Here is a tiny trained network, its code and every weight. The questions are about switching its units off for an input and a target symbol, where a switched-off unit gives its printed mean instead of its output.

import numpy as np


def w(rows, s, z=0):
    codes = np.array(rows[::2]) - 128.0
    scale = np.full(codes.shape[1], s)
    scale[-1] = z or s
    return codes * scale


def f(y):
    return np.maximum(y, 0)


def softmax(a):
    e = np.exp(a - a.max(-1, keepdims=True))
    return e / e.sum(-1, keepdims=True)


def log_softmax(a):
    a = a - a.max(-1, keepdims=True)
    return a - np.log(np.exp(a).sum(-1, keepdims=True))


def net(x, mask):
    ids = ['αγθλξπστω'.index(c) for c in x.split()]
    T = len(ids)
    res = E[ids] + P[:T]
    r = res
    for j in range(2):
        rows = slice(4 * j, 4 * j + 4)
        q, k, v = (r @ M[0][rows].T for M in (Q, K, V))
        z = softmax(np.where(np.tri(T) > 0, q @ k.T / 4**0.5, -1e9)) @ v
        o = O[0][rows]
        res = res + np.where(mask[j], z, o[:, -1]) @ o[:, :-1]
    y = f(res @ A[0][:, :-1].T + A[0][:, -1])
    res = res + np.where(mask[2:14], y, B[0][:, -1]) @ B[0][:, :-1]
    return log_softmax(res[-1] @ U[:, :-1].T + U[:, -1])


Q, K, V, O, A, B = {}, {}, {}, {}, {}, {}
E = w([
[175,57,163],'α',
[80,155,177],'γ',
[142,103,172],'θ',
[62,115,96],'λ',
[171,19,93],'ξ',
[88,149,185],'π',
[153,108,216],'σ',
[90,132,160],'τ',
[142,2,38],'ω',
],0.0093)
P = w([
[177,191,66],'0',
[92,98,254],'1',
[61,103,237],'2',
[85,49,205],'3',
[28,140,136],'4',
[55,115,157],'5',
[62,106,172],'6',
[61,134,224],'7',
[70,85,182],'8',
[74,78,177],'9',
[67,89,206],'10',
[38,108,202],'11',
[66,92,214],'12',
],0.0066)
Q[0] = w([
[170,164,99],'h1',
[14,22,224],'h1',
[127,161,81],'h1',
[74,100,137],'h1',
[166,119,32],'h2',
[88,5,80],'h2',
[207,208,107],'h2',
[121,161,162],'h2',
],0.011)
K[0] = w([
[95,102,149],'h1',
[220,226,75],'h1',
[101,90,133],'h1',
[158,135,101],'h1',
[76,209,142],'h2',
[226,178,106],'h2',
[2,136,143],'h2',
[118,98,133],'h2',
],0.014)
V[0] = w([
[152,85,87],'h1',
[156,145,180],'h1',
[32,121,75],'h1',
[132,249,43],'h1',
[187,134,98],'h2',
[132,160,141],'h2',
[155,134,115],'h2',
[86,103,143],'h2',
],0.019)
O[0] = w([
[180,174,168,231],'h1',
[72,110,141,51],'h1',
[179,133,50,181],'h1',
[192,5,119,107],'h1',
[138,146,196,111],'h2',
[114,92,140,3],'h2',
[130,134,160,107],'h2',
[134,137,78,221],'h2',
],0.021,0.0025)
A[0] = w([
[145,111,97,216],'n1',
[117,120,149,91],'n2',
[132,182,76,122],'n3',
[63,76,253,84],'n4',
[66,138,254,85],'n5',
[162,105,173,25],'n6',
[101,44,137,202],'n7',
[87,122,67,67],'n8',
[143,94,184,90],'n9',
[103,158,155,105],'n10',
[124,119,145,66],'n11',
[91,143,210,3],'n12',
],0.0085,0.0026)
B[0] = w([
[121,87,130,199],'n1',
[119,133,118,143],'n2',
[116,93,148,187],'n3',
[4,174,110,241],'n4',
[209,106,62,254],'n5',
[137,147,82,157],'n6',
[114,152,214,218],'n7',
[177,143,197,173],'n8',
[126,159,118,163],'n9',
[131,118,98,181],'n10',
[115,134,115,134],'n11',
[180,91,103,201],'n12',
],0.019,0.0075)
U = w([
[80,150,77,34],'α',
[85,130,154,205],'γ',
[110,254,161,142],'θ',
[154,56,90,137],'λ',
[130,148,63,2],'ξ',
[104,125,139,159],'π',
[82,163,107,154],'σ',
[102,109,147,125],'τ',
[176,163,92,174],'ω',
],0.0057,0.0023)

Each question gives the input, a string of symbols that net reads in full, and the target symbol t.
The units are the heads (4 rows each of Q, K, V and O) and the neurons (one row each of A and B). Each row of codes is followed by its name. A weight is (code - 128) times the scale printed after its matrix; where a second scale follows, it is the last column's (O, A, B and U).
mask holds one flag per unit, heads first, then neurons. A switched-off unit (its flag False) gives its mean, the last column of its rows in O or B, instead of its output. The means were averaged over made-up inputs and are rounded, as every weight is.
A unit's drop is (log p(t) with every unit on - log p(t) with that unit switched off) / (log p(t) with every unit on - log p(t) with every unit switched off).
The circuit of an input: a set's keep is (log p(t) with only the set's units on - log p(t) with every unit switched off) / (log p(t) with every unit on - log p(t) with every unit switched off). Starting from the 12 units with the biggest drops (on a tie, the unit counted first), units are removed one at a time, each time the one whose removal leaves the highest keep (on an exact tie, the one counted first), for as long as the keep stays at least 0.8.
circuit, biggest first: the units of the circuit, biggest drop first
k most important neurons: the k neurons with the biggest drops, biggest first
heads that matter: for each layer, one digit per head in row order, 1 if its drop is at least 0.15 and else 0, layers parted by /
input ξ σ ω γ σ ω λ ξ λ γ ω ω, target ω: circuit, biggest first -> h1, h2, n5, n12
input ω ξ τ, target ω: 3 most important neurons -> n4, n7, n6
input ξ ω ω θ ω π, target ω: heads that matter -> 10
input γ θ λ ω, target γ: circuit, biggest first -> n7, h1, n5
input λ λ ω ω, target λ: circuit, biggest first -> h1
input ω ω ω π, target θ: circuit, biggest first -> h1, n5
input ω σ ξ σ, target ω: circuit, biggest first -> h1, n4
input λ ω ξ σ λ ω γ λ α ξ ω ω α, target λ: circuit, biggest first -> h1, n4
input ξ λ θ λ, target ω: circuit, biggest first -> n5, h1, h2
input σ ξ γ σ, target α: circuit, biggest first -> n4, h1, n5
input α ω ω, target ξ: heads that matter -> 11
input π ξ λ α, target γ: 2 most important neurons -> n7, n5
input α λ γ ω, target α: circuit, biggest first -> n4, h1, h2, n5
input ω ξ ω γ ξ, target θ: circuit, biggest first -> h1
input ξ θ θ, target ω: circuit, biggest first -> n5, h1, h2
input ξ ω λ ω γ, target ω: 2 most important neurons -> n4, n5
input ξ ω ξ γ σ σ θ ω ω σ θ, target ω: circuit, biggest first -> h1, n5, n12
input ω λ λ, target ω: circuit, biggest first -> h1, n4
input ω ω ξ σ, target θ: heads that matter -> 11
input ξ ω π ω ω ω λ θ ω, target ω: heads that matter -> 11
input ξ α τ, target ω: 2 most important neurons -> n5, n12
input α α ξ, target ξ: 2 most important neurons -> n5, n4
input ω ω λ λ ξ, target θ: 3 most important neurons -> n5, n12, n1
input ω τ λ λ ω ω π γ ω α, target θ: 2 most important neurons -> n5, n12
input α ω λ, target α: most important neuron -> n4
input λ σ ξ θ θ π σ, target λ: 2 most important neurons -> n4, n1
